[[ 52.8  -5.5 -22.3]
 [ 32.5  37.7 -67.4]
 [ 19.2  50.5  -2.5]]
->
[[ 52.8 -22.3]
 [ 32.5 -67.4]
 [ 19.2  -2.5]]

[[-49.9   9.4  28.2  12.5  50.4 -15.1 -40.5]
 [ -6.3 -34.8 -21.0 -48.9  23.4  -5.1 -16.3]
 [-55.1  25.0  29.0   8.6 -40.9 -12.0  -9.8]
 [ 29.5 -20.4 -24.4  20.9  39.1  27.4 -16.6]
 [  8.0  -5.5 -33.1 -10.1 -49.0  33.4  -4.3]
 [-56.1  13.3  17.8 -26.6 -17.9 -15.6 -20.3]]
->
[[-49.9  28.2  50.4 -40.5]
 [ -6.3 -21.0  23.4 -16.3]
 [-55.1  29.0 -40.9  -9.8]
 [ 29.5 -24.4  39.1 -16.6]
 [  8.0 -33.1 -49.0  -4.3]
 [-56.1  17.8 -17.9 -20.3]]

[[-10.0 -13.0 -23.0   2.7 -24.0   0.9 -24.0   2.0  -5.6  19.4]
 [-13.2  24.0  -6.4  -9.1  49.7   1.1  29.7  -5.5  18.2 -29.9]
 [-31.4 -33.2 -24.7  39.0 -32.9  -8.4 -27.0 -15.5 -11.2 -17.8]
 [-14.2 -23.1 -37.3   0.0 -51.2  -0.7 -18.0 -25.3   5.4  28.7]]
->
[[-10.0 -23.0 -24.0 -24.0  -5.6]
 [-13.2  -6.4  49.7  29.7  18.2]
 [-31.4 -24.7 -32.9 -27.0 -11.2]
 [-14.2 -37.3 -51.2 -18.0   5.4]]

[[  2.7  51.7  52.3  -0.5 -51.2   2.0]
 [ -0.5 -20.2 -20.9   0.0  20.7  -1.0]
 [  1.7 -17.0 -18.4  -0.8  19.5  -1.3]
 [  0.9 -21.8 -23.1  -0.5  23.8  -1.3]
 [  1.8 -21.8 -23.7  -0.7  24.6  -2.0]
 [ -0.7 -19.0 -19.8  -0.1  19.9  -0.6]
 [  1.8 -25.9 -27.9  -0.8  29.3  -1.9]
 [  3.0 -24.0 -25.8  -0.8  27.1  -2.5]
 [  0.3 -17.6 -18.5  -0.1  19.1  -0.9]]
->
[[  2.7  52.3 -51.2]
 [ -0.5 -20.9  20.7]
 [  1.7 -18.4  19.5]
 [  0.9 -23.1  23.8]
 [  1.8 -23.7  24.6]
 [ -0.7 -19.8  19.9]
 [  1.8 -27.9  29.3]
 [  3.0 -25.8  27.1]
 [  0.3 -18.5  19.1]]

[[ 47.2  67.2  52.1 -50.5 -35.9  56.0]
 [-26.4  -9.5 -20.5  32.5   0.9 -21.1]
 [-15.0 -18.4 -33.2  19.7  12.0 -27.5]
 [-24.6 -14.5 -35.0  28.2  13.9 -32.5]]
->
[[ 47.2  52.1 -35.9]
 [-26.4 -20.5   0.9]
 [-15.0 -33.2  12.0]
 [-24.6 -35.0  13.9]]

[[  0.2   3.7  48.8  19.3 -13.9   0.7  -2.3  27.3 -15.6  -1.6   5.8  27.5
   15.0]
 [-32.7 -41.8  -9.4 -45.3 -48.8 -36.4 -47.1 -42.7 -49.3 -45.8 -53.5 -35.3
  -38.4]
 [-11.9 -13.5  31.8   1.6 -27.2  -4.6 -20.0   2.2 -26.2 -24.6  -8.2   1.2
   -4.2]
 [ -7.6 -13.2 -57.3 -37.3  -9.7 -12.3 -11.8 -38.8 -10.1 -10.6 -30.3 -38.3
  -33.4]
 [  1.6  25.9  56.0  46.3  18.9   6.9  40.9  38.6  29.7  22.2  52.8  29.0
   32.1]
 [  7.8  11.1  57.0  33.3   5.9   9.8  21.5  38.7   6.2   6.6  30.9  40.5
   32.9]
 [ 36.8  45.2  -4.2  28.8  50.0  38.7  49.8  26.8  56.4  49.6  42.3  21.3
   27.7]]
->
[[  0.2  48.8 -13.9  -2.3 -15.6   5.8  15.0]
 [-32.7  -9.4 -48.8 -47.1 -49.3 -53.5 -38.4]
 [-11.9  31.8 -27.2 -20.0 -26.2  -8.2  -4.2]
 [ -7.6 -57.3  -9.7 -11.8 -10.1 -30.3 -33.4]
 [  1.6  56.0  18.9  40.9  29.7  52.8  32.1]
 [  7.8  57.0   5.9  21.5   6.2  30.9  32.9]
 [ 36.8  -4.2  50.0  49.8  56.4  42.3  27.7]]

[[-35.2 -43.8 -22.3 -58.6 -56.5 -38.1 -12.3 -25.3]
 [-40.9 -51.1 -66.4 -42.4 -37.8 -65.8 -61.3 -56.2]]
->
[[-35.2 -22.3 -56.5 -12.3]
 [-40.9 -66.4 -37.8 -61.3]]
---
[[ 29.6 -29.1  13.8 -40.5  -1.9]
 [-48.5  15.4  -1.1  -4.3  31.2]
 [-40.2  21.7 -12.6  23.4  23.9]]
->
[ -1.9  -4.3 -12.6]

[[ 66.0  -8.5]
 [-16.0 -32.5]
 [ 31.6   4.7]
 [-57.2  -0.7]
 [-41.5 -16.6]]
->
[ -8.5 -16.0]

[[-36.1  54.6]
 [ 37.9 -68.0]
 [ -3.9  -5.9]
 [-19.6 -16.9]
 [ 29.8  38.1]]
->
[54.6 37.9]

[[ 15.8 -29.4  24.4]
 [ -8.7 -39.6  46.6]
 [ 21.0 -68.2  49.6]
 [ 25.0 -48.4  49.7]]
->
[ 24.4 -39.6  21.0]

[[ -1.1  30.1 -13.5]
 [-43.3  40.5   8.6]
 [ 54.9  -2.3 -48.5]
 [-20.3  -9.7  21.2]
 [-54.5   4.7  47.2]]
->
[-13.5  40.5  54.9]

[[-19.3 -54.4]
 [-34.3 -38.1]
 [-27.8 -33.0]]
->
[-54.4 -34.3]

[[ 50.7   6.9   5.0 -44.9]
 [ 25.1 -10.1  -1.3 -31.8]
 [-26.4  11.3   0.1  26.6]
 [-33.1  -7.1  -3.6  33.9]]
->
[-44.9  -1.3  11.3 -33.1]

[[-13.0  31.0  -8.8]
 [ 32.6  25.0 -61.4]
 [-37.5   7.5  34.4]]
->
[ -8.8  25.0 -37.5]
---
[[-28.4 -40.0 -59.6 -59.2]
 [  0.6 -34.4 -38.6 -35.4]]
->
[[-28.4 -40.0]
 [  0.6 -34.4]]

[[ 9.6 50.0 67.9]
 [12.1 38.8 59.4]
 [14.9 21.9 45.4]]
->
[[ 9.6 50.0]
 [12.1 38.8]]

[[ 39.4 -44.5  -5.1  43.9 -23.8]
 [ 45.1 -46.8  -2.8  44.5 -23.8]
 [  1.8   1.5  -0.9  -2.4  -6.5]
 [-49.8  50.1   2.2 -49.2  23.7]]
->
[[ 39.4 -44.5]
 [ 45.1 -46.8]]

[[ 37.5  16.6   8.3 -15.5]
 [  4.2  -3.1   9.2 -10.6]
 [ 43.8  16.7  13.0 -21.7]
 [ 36.3  20.5   1.5  -9.3]
 [ 56.1  25.7  11.3 -24.5]]
->
[[37.5 16.6]
 [ 4.2 -3.1]]

[[ 50.4   0.7   7.6  16.7  -8.2]
 [-45.5  21.9  -7.1  -0.2 -18.9]
 [-10.0  42.8  -5.1 -51.4  -1.7]
 [ 21.5  -3.4  19.6  15.5   0.2]]
->
[[ 50.4   0.7]
 [-45.5  21.9]]

[[-68.3 -38.3 -26.3]
 [-59.2 -39.7 -15.6]
 [ 12.0  16.2  23.5]
 [ 13.8  14.7  18.8]]
->
[[-68.3 -38.3]
 [-59.2 -39.7]]

[[-53.8   7.4]
 [  6.0  20.1]
 [-14.7  25.3]
 [ 31.8  27.1]]
->
[[-53.8   7.4]
 [  6.0  20.1]]

[[-41.9  -1.1 -51.3]
 [  0.6  -8.6  -7.9]
 [ 33.1   4.7  44.0]]
->
[[-41.9  -1.1]
 [  0.6  -8.6]]

[[-18.6 -10.2  54.5]
 [-19.1  38.6 -41.7]
 [ 54.3 -10.2 -41.7]]
->
[[-18.6 -10.2]
 [-19.1  38.6]]
